Below is a small trained network, with its code and all its weights. Each question gives an input and a target symbol and asks what happens when units are switched off, that is, made to give their printed mean instead of their output.

import numpy as np


def w(rows, s, z=0):
    codes = np.array(rows[::2]) - 128.0
    scale = np.full(codes.shape[1], s)
    scale[-1] = z or s
    return codes * scale


def f(y):
    return y / 2 * (1 + np.tanh(0.7978845608 * (y + 0.044715 * y**3)))


def softmax(a):
    e = np.exp(a - a.max(-1, keepdims=True))
    return e / e.sum(-1, keepdims=True)


def log_softmax(a):
    a = a - a.max(-1, keepdims=True)
    return a - np.log(np.exp(a).sum(-1, keepdims=True))


def net(x, mask):
    ids = ['ΓΛαεημξτ'.index(c) for c in x.split()]
    T = len(ids)
    res = E[ids] + P[:T]
    r = res
    for j in range(2):
        rows = slice(2 * j, 2 * j + 2)
        q, k, v = (r @ M[0][rows].T for M in (Q, K, V))
        z = softmax(np.where(np.tri(T) > 0, q @ k.T / 2**0.5, -1e9)) @ v
        o = O[0][rows]
        res = res + np.where(mask[j], z, o[:, -1]) @ o[:, :-1]
    y = f(res @ A[0][:, :-1].T + A[0][:, -1])
    res = res + np.where(mask[2:10], y, B[0][:, -1]) @ B[0][:, :-1]
    return log_softmax(res[-1] @ U[:, :-1].T + U[:, -1])


Q, K, V, O, A, B = {}, {}, {}, {}, {}, {}
E = w([
[96,125,162],'Γ',
[80,139,154],'Λ',
[151,121,121],'α',
[78,89,142],'ε',
[111,173,74],'η',
[72,125,166],'μ',
[54,184,98],'ξ',
[140,3,75],'τ',
],0.022)
P = w([
[128,131,71],'0',
[107,132,79],'1',
[109,143,68],'2',
[107,149,61],'3',
[98,152,53],'4',
[74,158,43],'5',
[66,167,31],'6',
[49,173,23],'7',
[39,177,17],'8',
[51,158,16],'9',
[31,162,9],'10',
[35,156,2],'11',
],0.0061)
Q[0] = w([
[133,189,49],'h1',
[195,122,76],'h1',
[1,137,86],'h2',
[57,165,99],'h2',
],0.011)
K[0] = w([
[148,173,141],'h1',
[80,178,76],'h1',
[62,128,7],'h2',
[133,128,51],'h2',
],0.016)
V[0] = w([
[49,214,132],'h1',
[42,88,124],'h1',
[149,209,84],'h2',
[171,102,4],'h2',
],0.011)
O[0] = w([
[123,220,179,176],'h1',
[59,62,85,255],'h1',
[193,105,197,144],'h2',
[248,110,98,230],'h2',
],0.012,0.007)
A[0] = w([
[194,50,111,112],'n1',
[148,189,180,152],'n2',
[12,154,57,182],'n3',
[60,138,191,109],'n4',
[54,96,130,252],'n5',
[108,122,193,188],'n6',
[193,82,170,96],'n7',
[125,253,88,202],'n8',
],0.013,0.0039)
B[0] = w([
[98,158,160,186],'n1',
[74,79,77,134],'n2',
[144,167,122,248],'n3',
[89,254,140,165],'n4',
[133,170,123,214],'n5',
[91,103,244,140],'n6',
[173,178,118,147],'n7',
[101,53,198,155],'n8',
],0.009,0.018)
U = w([
[164,163,171,5],'Γ',
[109,131,179,4],'Λ',
[245,187,126,220],'α',
[168,174,100,222],'ε',
[255,97,236,221],'η',
[181,187,175,17],'μ',
[53,42,244,135],'ξ',
[196,96,46,103],'τ',
],0.0087,0.0042)

Each question gives the input, a string of symbols that net reads in full, and the target symbol t.
The units are the heads (2 rows each of Q, K, V and O) and the neurons (one row each of A and B). Each row of codes is followed by its name. A weight is (code - 128) times the scale printed after its matrix; where a second scale follows, it is the last column's (O, A, B and U).
mask holds one flag per unit, heads first, then neurons. A switched-off unit (its flag False) gives its mean, the last column of its rows in O or B, instead of its output. The means were averaged over made-up inputs and are rounded, as every weight is.
A unit's drop is (log p(t) with every unit on - log p(t) with that unit switched off) / (log p(t) with every unit on - log p(t) with every unit switched off).
The circuit of an input: a set's keep is (log p(t) with only the set's units on - log p(t) with every unit switched off) / (log p(t) with every unit on - log p(t) with every unit switched off). Starting from all 10 units, units are removed one at a time, each time the one whose removal leaves the highest keep (on an exact tie, the one counted first), for as long as the keep stays at least 0.8.
circuit, biggest first: the units of the circuit, biggest drop first
k most important neurons: the k neurons with the biggest drops, biggest first
heads that matter: for each layer, one digit per head in row order, 1 if its drop is at least 0.15 and else 0, layers parted by /
drop when u is switched off: that unit's drop, to one decimal
input ε ε ε ε ξ Γ ε ξ μ μ Γ Γ, target ξ: circuit, biggest first => (h2; n3)
input η α ε, target η: heads that matter => 01
input μ ε ε, target ε: circuit, biggest first => (h2; n3; n8; n5)
input Λ ε μ τ μ τ μ ε α, target τ: circuit, biggest first => (n4; h2; n5)
input ε α ξ ε, target ξ: circuit, biggest first => (h2; n3)
input η μ α ε ε ε τ α Γ τ ε η, target η: circuit, biggest first => (n8; h2; h1)
input ε η α, target η: heads that matter => 10
input ξ ε ε μ Γ, target ξ: circuit, biggest first => (h2; n6)
input Γ α μ τ α Λ Λ, target τ: circuit, biggest first => (h2; n4; h1)
input α Γ α μ τ ε α μ, target τ: circuit, biggest first => (h2; h1)
input ε Λ ε η Λ ε ξ α ε Λ, target ξ: circuit, biggest first => (h2; n3)
input μ τ ε ε Λ, target τ: circuit, biggest first => (h2; h1)
input ε η ε α Γ ε μ ε τ Γ, target τ: circuit, biggest first => (h2; n4; h1)
input Γ ξ ε Γ Λ, target ξ: 2 most important neurons => (n6; n3)
input α α μ Γ α ε ξ α, target ξ: circuit, biggest first => (h1; n8; n3; n5)
input Λ α ε α ε ξ α α μ, target ξ: 3 most important neurons => (n6; n3; n7)
input η α ε η ε α η, target η: drop when h2 is switched off => 0.4
input Λ μ μ, target μ: drop when n4 is switched off => 1.4
input μ τ ε τ μ, target τ: drop when n1 is switched off => -0.1
input ε η ε ε Γ ε Λ α Λ, target η: drop when h2 is switched off => 1.0
